[[ 25  60]
 [ 15 -44]
 [  7 -97]
 [-36  15]]
->
[[ 25  60]
 [ 15 -44]]

[[ 12  65 -99   4]
 [ 45  23 -46 -43]
 [  3 -36 -14  21]]
->
[[12 65]
 [45 23]]

[[ 14  30  26]
 [ 46  55  -2]
 [-69 -64   1]
 [-52   0  10]
 [ 98 -62 -32]]
->
[[14 30]
 [46 55]]

[[  91    5]
 [  10 -106]
 [ -27  -91]
 [ -41  -95]]
->
[[  91    5]
 [  10 -106]]

[[-41  60 -56]
 [-72 -52 -52]
 [ 37  17  80]]
->
[[-41  60]
 [-72 -52]]

[[-91  36 -91  57]
 [-30   9 -41 -19]
 [-18 -35  -8 -38]
 [-19 -10 -19  -6]]
->
[[-91  36]
 [-30   9]]
---
[[-94  47 -90 -80 -92 -50  28 -23 -90 -80 -82 -53 -57]
 [-15 -20 -17 -15 -16 -20 -19 -18 -17 -18 -14 -15 -15]]
->
[[-53 -57 -94  47 -90 -80 -92 -50  28 -23 -90 -80 -82]
 [-15 -15 -15 -20 -17 -15 -16 -20 -19 -18 -17 -18 -14]]

[[  1 -17  40  41   4   3  -6  -6  14]
 [-22 -12  -5   2 -13  21  37  -6 -26]
 [ -1  -8   1  14  -3  17  19  -2  44]
 [ 37  29  -1 -18  27 -46 -80  14   9]
 [ -2  -6  42  33  17 -17 -50   0 -61]
 [  2  -8   6  19   0  14  12  -2  48]]
->
[[ -6  14   1 -17  40  41   4   3  -6]
 [ -6 -26 -22 -12  -5   2 -13  21  37]
 [ -2  44  -1  -8   1  14  -3  17  19]
 [ 14   9  37  29  -1 -18  27 -46 -80]
 [  0 -61  -2  -6  42  33  17 -17 -50]
 [ -2  48   2  -8   6  19   0  14  12]]

[[ 30 -47  43  25]
 [  9 -49  58  -7]
 [ 29  -8 -65  73]
 [-44  90  -8  63]
 [ -6  26  -1  47]
 [-52  52  41 -48]
 [  4 -14 -13 -94]
 [ 15  16 -22   6]
 [ 91  48  33 -36]
 [-77 -23 -46 -46]]
->
[[ 43  25  30 -47]
 [ 58  -7   9 -49]
 [-65  73  29  -8]
 [ -8  63 -44  90]
 [ -1  47  -6  26]
 [ 41 -48 -52  52]
 [-13 -94   4 -14]
 [-22   6  15  16]
 [ 33 -36  91  48]
 [-46 -46 -77 -23]]

[[-37   9  93  46 -87  34 -21 -20  11  76  34  50  -3   2   4 -26]
 [ 23  11 -86 -24  95 -12  46 -16 -13 -10  19   7  31  30  21  29]
 [-20  13 -55  12  -7   6  28 -78 -63  37  29  63  -6  33  45 -23]
 [ -4 -18  49 -20  46  -6 -16  26  76  28  26 -11  51 -15 -69  29]
 [ 38  19  13  -2  35   7  16  86  44 -37 -13 -61  10   2  22  39]
 [-23   8 -52  10  -1   4  24 -86 -57  45  33  71   2  30  31 -23]]
->
[[  4 -26 -37   9  93  46 -87  34 -21 -20  11  76  34  50  -3   2]
 [ 21  29  23  11 -86 -24  95 -12  46 -16 -13 -10  19   7  31  30]
 [ 45 -23 -20  13 -55  12  -7   6  28 -78 -63  37  29  63  -6  33]
 [-69  29  -4 -18  49 -20  46  -6 -16  26  76  28  26 -11  51 -15]
 [ 22  39  38  19  13  -2  35   7  16  86  44 -37 -13 -61  10   2]
 [ 31 -23 -23   8 -52  10  -1   4  24 -86 -57  45  33  71   2  30]]

[[ 55 -82  52  38  59  42  36  53 -19]
 [-19   6   8   3  -2 -22  69  12 -74]
 [-38  22  -6 -51 -42 -48 -42 -19  14]
 [-30  51 -54  -4 -29 -11  -2 -37  43]
 [-63 -22   7 -83 -54 -92  15  -4  44]]
->
[[ 53 -19  55 -82  52  38  59  42  36]
 [ 12 -74 -19   6   8   3  -2 -22  69]
 [-19  14 -38  22  -6 -51 -42 -48 -42]
 [-37  43 -30  51 -54  -4 -29 -11  -2]
 [ -4  44 -63 -22   7 -83 -54 -92  15]]

[[ 26  43  -3  -1  -2 -59  -3 -22  14 -10  38  -9 -15  -8]
 [  7  -2  -6  -5  14  76  -1 -15  17 -43  11  39 -14  25]
 [ -6  28  -9  -6   4  -1  -4 -27  10  43  13  13  11  47]
 [ 10  18   2  -3   4  29   0  -4  -5 -10 -20  36  15 -20]
 [  2  29 -19   9  31  12  -2 -25   8   9  81  -6   6  14]]
->
[[-15  -8  26  43  -3  -1  -2 -59  -3 -22  14 -10  38  -9]
 [-14  25   7  -2  -6  -5  14  76  -1 -15  17 -43  11  39]
 [ 11  47  -6  28  -9  -6   4  -1  -4 -27  10  43  13  13]
 [ 15 -20  10  18   2  -3   4  29   0  -4  -5 -10 -20  36]
 [  6  14   2  29 -19   9  31  12  -2 -25   8   9  81  -6]]
